Here is a tiny trained network, its code and every weight. The questions are about switching its units off for an input and a class, where a switched-off unit gives its printed mean instead of its output.

import numpy as np


def w(rows, s, z=0):
    codes = np.array(rows[::2]) - 128.0
    scale = np.full(codes.shape[1], s)
    scale[-1] = z or s
    return codes * scale


def f(y):
    return y / 2 * (1 + np.tanh(0.7978845608 * (y + 0.044715 * y**3)))


def log_softmax(a):
    a = a - a.max(-1, keepdims=True)
    return a - np.log(np.exp(a).sum(-1, keepdims=True))


def net(x, mask):
    res = np.array(x, float).reshape(1, 6) / 4 @ E
    y = f(res @ A[0][:, :-1].T + A[0][:, -1])
    res = res + np.where(mask, y, B[0][:, -1]) @ B[0][:, :-1]
    return log_softmax(res[-1] @ U[:, :-1].T + U[:, -1])


A, B = {}, {}
E = w([
[79,141,144,147,97,128,89],'x0',
[107,121,163,159,192,80,139],'x1',
[48,186,129,147,59,87,160],'x2',
[133,133,41,87,166,217,224],'x3',
[46,5,112,90,111,131,156],'x4',
[78,88,100,146,214,171,36],'x5',
],0.013)
A[0] = w([
[63,155,42,164,208,162,113,156],'n1',
[154,147,195,166,120,108,33,165],'n2',
[45,166,124,147,32,137,150,173],'n3',
[166,136,106,116,178,194,145,186],'n4',
[73,13,120,90,182,141,87,192],'n5',
[122,151,201,190,93,88,102,122],'n6',
[87,45,131,119,134,101,164,130],'n7',
[210,218,108,123,177,177,141,241],'n8',
[69,16,147,76,142,102,81,191],'n9',
[195,193,51,41,141,187,135,180],'n10',
[157,54,137,131,77,104,51,159],'n11',
[236,97,80,106,88,138,176,161],'n12',
[88,144,134,162,88,94,169,83],'n13',
[88,39,73,122,164,115,213,153],'n14',
[184,253,137,163,74,84,181,255],'n15',
[91,39,114,114,132,155,65,135],'n16',
[133,154,155,190,140,97,46,164],'n17',
[62,152,129,51,31,119,159,152],'n18',
[120,184,187,177,208,43,147,147],'n19',
],0.011,0.0069)
B[0] = w([
[70,104,77,80,204,195,43,185],'n1',
[181,124,121,162,117,130,62,210],'n2',
[91,96,27,131,90,77,132,216],'n3',
[130,93,143,94,143,189,161,181],'n4',
[93,113,191,178,145,200,147,224],'n5',
[136,153,116,144,125,101,88,200],'n6',
[72,149,196,144,128,100,172,186],'n7',
[188,99,129,33,186,184,127,218],'n8',
[52,148,199,244,91,177,166,226],'n9',
[144,105,105,81,139,152,174,204],'n10',
[168,92,89,205,65,164,120,188],'n11',
[164,134,164,98,79,121,222,188],'n12',
[116,146,84,150,123,103,104,171],'n13',
[75,202,166,88,164,138,193,200],'n14',
[153,198,106,106,104,52,124,254],'n15',
[79,61,125,167,110,157,112,191],'n16',
[173,109,129,158,168,118,40,202],'n17',
[87,131,56,131,53,87,191,211],'n18',
[122,177,193,99,125,95,58,199],'n19',
],0.011,0.021)
U = w([
[128,80,134,253,70,147,53,111],'0',
[193,234,164,119,129,35,19,34],'1',
[2,153,200,177,121,126,164,233],'2',
[102,131,75,65,196,196,88,250],'3',
[250,161,141,63,89,120,189,24],'4',
[67,180,5,128,52,19,150,57],'5',
],0.0095,0.0012)

Each question gives the input, the list of numbers given to net, and the class t.
The units are the neurons (one row each of A and B). Each row of codes is followed by its name. A weight is (code - 128) times the scale printed after its matrix; where a second scale follows, it is the last column's (A, B and U).
mask holds one flag per neuron, in row order. A switched-off neuron (its flag False) gives its mean, the last column of its row in B, instead of its output. The means were averaged over made-up inputs and are rounded, as every weight is.
A unit's drop is (log p(t) with every unit on - log p(t) with that unit switched off) / (log p(t) with every unit on - log p(t) with every unit switched off).
The circuit of an input: a set's keep is (log p(t) with only the set's units on - log p(t) with every unit switched off) / (log p(t) with every unit on - log p(t) with every unit switched off). Starting from the 12 units with the biggest drops (on a tie, the unit counted first), units are removed one at a time, each time the one whose removal leaves the highest keep (on an exact tie, the one counted first), for as long as the keep stays at least 0.8.
circuit, biggest first: the units of the circuit, biggest drop first
k most important neurons: the k neurons with the biggest drops, biggest first
drop when u is switched off: that unit's drop, to one decimal
input [1,8,-5,2,0,8], class 2: circuit, biggest first => (n5)
input [1,4,3,7,-1,-2], class 3: circuit, biggest first => (n1 n8)
input [6,-7,-6,-5,-2,-8], class 1: 2 most important neurons => (n15 n2)
input [0,7,2,-7,6,0], class 0: 3 most important neurons => (n11 n2 n17)
input [-6,8,6,6,-8,-2], class 4: 2 most important neurons => (n8 n10)
input [6,-7,-5,-6,-1,-8], class 5: 2 most important neurons => (n19 n18)
input [5,-4,5,2,-8,6], class 3: 2 most important neurons => (n1 n8)
input [0,-6,4,7,6,1], class 2: 2 most important neurons => (n14 n15)
input [-5,-8,0,-4,-7,0], class 4: 3 most important neurons => (n8 n10 n12)
input [1,4,6,2,-4,0], class 1: 2 most important neurons => (n19 n18)
input [8,1,-1,4,-8,-3], class 4: 2 most important neurons => (n8 n10)
input [-3,4,-8,3,1,-2], class 4: 2 most important neurons => (n12 n1)
input [-2,-1,-6,-2,3,2], class 2: drop when n3 is switched off => 0.1
input [-7,-8,-7,2,-3,2], class 4: circuit, biggest first => (n12)
input [7,-2,7,8,2,7], class 3: drop when n14 is switched off => -0.1
input [-1,2,5,6,-6,-2], class 4: drop when n8 is switched off => 0.3
